Below are the code and all the weights of a small trained network. Each question names an input and a class and asks about switching units off, where a switched-off unit gives its printed mean instead of its output.

import numpy as np


def w(rows, s, z=0):
    codes = np.array(rows[::2]) - 128.0
    scale = np.full(codes.shape[1], s)
    scale[-1] = z or s
    return codes * scale


def f(y):
    return y / 2 * (1 + np.tanh(0.7978845608 * (y + 0.044715 * y**3)))


def log_softmax(a):
    a = a - a.max(-1, keepdims=True)
    return a - np.log(np.exp(a).sum(-1, keepdims=True))


def net(x, mask):
    res = np.array(x, float).reshape(1, 4) / 4 @ E
    y = f(res @ A[0][:, :-1].T + A[0][:, -1])
    res = res + np.where(mask, y, B[0][:, -1]) @ B[0][:, :-1]
    return log_softmax(res[-1] @ U[:, :-1].T + U[:, -1])


A, B = {}, {}
E = w([
[105,2,111,189,108,186,184,218,72,76],'x0',
[178,150,196,142,73,254,83,235,175,156],'x1',
[180,113,180,176,3,40,148,115,63,182],'x2',
[150,100,118,134,136,113,87,124,146,116],'x3',
],0.014)
A[0] = w([
[87,74,135,186,119,165,128,249,122,108,106],'n0',
[138,83,128,191,97,99,151,132,103,126,129],'n1',
[187,149,151,166,85,66,128,123,97,160,158],'n2',
[123,127,86,78,194,165,157,137,173,113,254],'n3',
[96,49,118,196,161,145,157,149,62,92,130],'n4',
[168,103,136,145,67,127,123,179,114,130,110],'n5',
[177,166,164,127,118,195,91,183,168,187,136],'n6',
],0.012,0.0095)
B[0] = w([
[144,137,68,129,131,190,107,196,84,188,249],'n0',
[62,111,148,198,156,88,166,107,182,126,208],'n1',
[171,129,126,116,76,126,202,61,74,97,238],'n2',
[135,132,117,57,150,108,9,217,170,125,237],'n3',
[44,111,61,127,120,193,145,105,227,111,245],'n4',
[133,95,196,150,130,78,143,178,48,202,202],'n5',
[152,128,194,193,74,195,133,174,146,60,240],'n6',
],0.013,0.019)
U = w([
[127,212,117,65,189,26,84,109,145,166,253],'0',
[140,150,120,81,111,77,155,29,88,121,174],'1',
[83,102,84,84,153,150,115,133,155,113,117],'2',
[87,108,131,215,125,124,191,110,141,126,87],'3',
[132,149,202,130,138,167,97,152,175,85,181],'4',
[176,124,179,140,70,153,148,107,81,75,64],'5',
[176,128,77,117,131,189,91,173,89,172,40],'6',
[139,96,148,156,120,140,144,150,61,251,67],'7',
],0.013,0.0049)

Each question gives the input, the list of numbers given to net, and the class t.
The units are the neurons (one row each of A and B). Each row of codes is followed by its name. A weight is (code - 128) times the scale printed after its matrix; where a second scale follows, it is the last column's (A, B and U).
mask holds one flag per neuron, in row order. A switched-off neuron (its flag False) gives its mean, the last column of its row in B, instead of its output. The means were averaged over made-up inputs and are rounded, as every weight is.
A unit's drop is (log p(t) with every unit on - log p(t) with that unit switched off) / (log p(t) with every unit on - log p(t) with every unit switched off).
The circuit of an input: a set's keep is (log p(t) with only the set's units on - log p(t) with every unit switched off) / (log p(t) with every unit on - log p(t) with every unit switched off). Starting from all 7 units, units are removed one at a time, each time the one whose removal leaves the highest keep (on an exact tie, the one counted first), for as long as the keep stays at least 0.8.
units of the circuit, in order: the units of the circuit, biggest drop first
unit that matters most: the unit with the biggest drop
k most important neurons: the k neurons with the biggest drops, biggest first
drop when u is switched off: that unit's drop, to one decimal
input [-5,0,-7,-8], class 0: unit that matters most -> n3
input [7,2,1,-2], class 7: 2 most important neurons -> (n0; n5)
input [0,7,2,-2], class 5: units of the circuit, in order -> (n6; n3)
input [0,-4,2,-7], class 1: units of the circuit, in order -> (n6; n0)
input [1,7,-5,6], class 6: 3 most important neurons -> (n0; n1; n4)
input [1,6,-8,3], class 6: 4 most important neurons -> (n0; n1; n4; n3)
input [-1,0,-5,3], class 0: units of the circuit, in order -> (n6; n4; n0)
input [0,-2,7,0], class 1: units of the circuit, in order -> (n2; n6)
input [3,2,-8,-3], class 6: 2 most important neurons -> (n0; n1)
input [8,-5,0,2], class 2: 2 most important neurons -> (n4; n6)
input [-4,0,-3,5], class 0: units of the circuit, in order -> (n6; n4)
input [0,8,8,4], class 5: 2 most important neurons -> (n6; n2)
input [4,-1,8,-4], class 3: 2 most important neurons -> (n1; n4)
input [0,-5,5,-5], class 1: 2 most important neurons -> (n6; n2)
input [3,-1,7,4], class 3: most important neuron -> (n1)
input [1,7,-2,0], class 6: 3 most important neurons -> (n0; n1; n4)
input [6,3,1,8], class 7: drop when n1 is switched off -> 0.2
input [3,8,-4,-6], class 6: drop when n0 is switched off -> 8.7
input [0,4,5,-7], class 5: drop when n6 is switched off -> 1.1
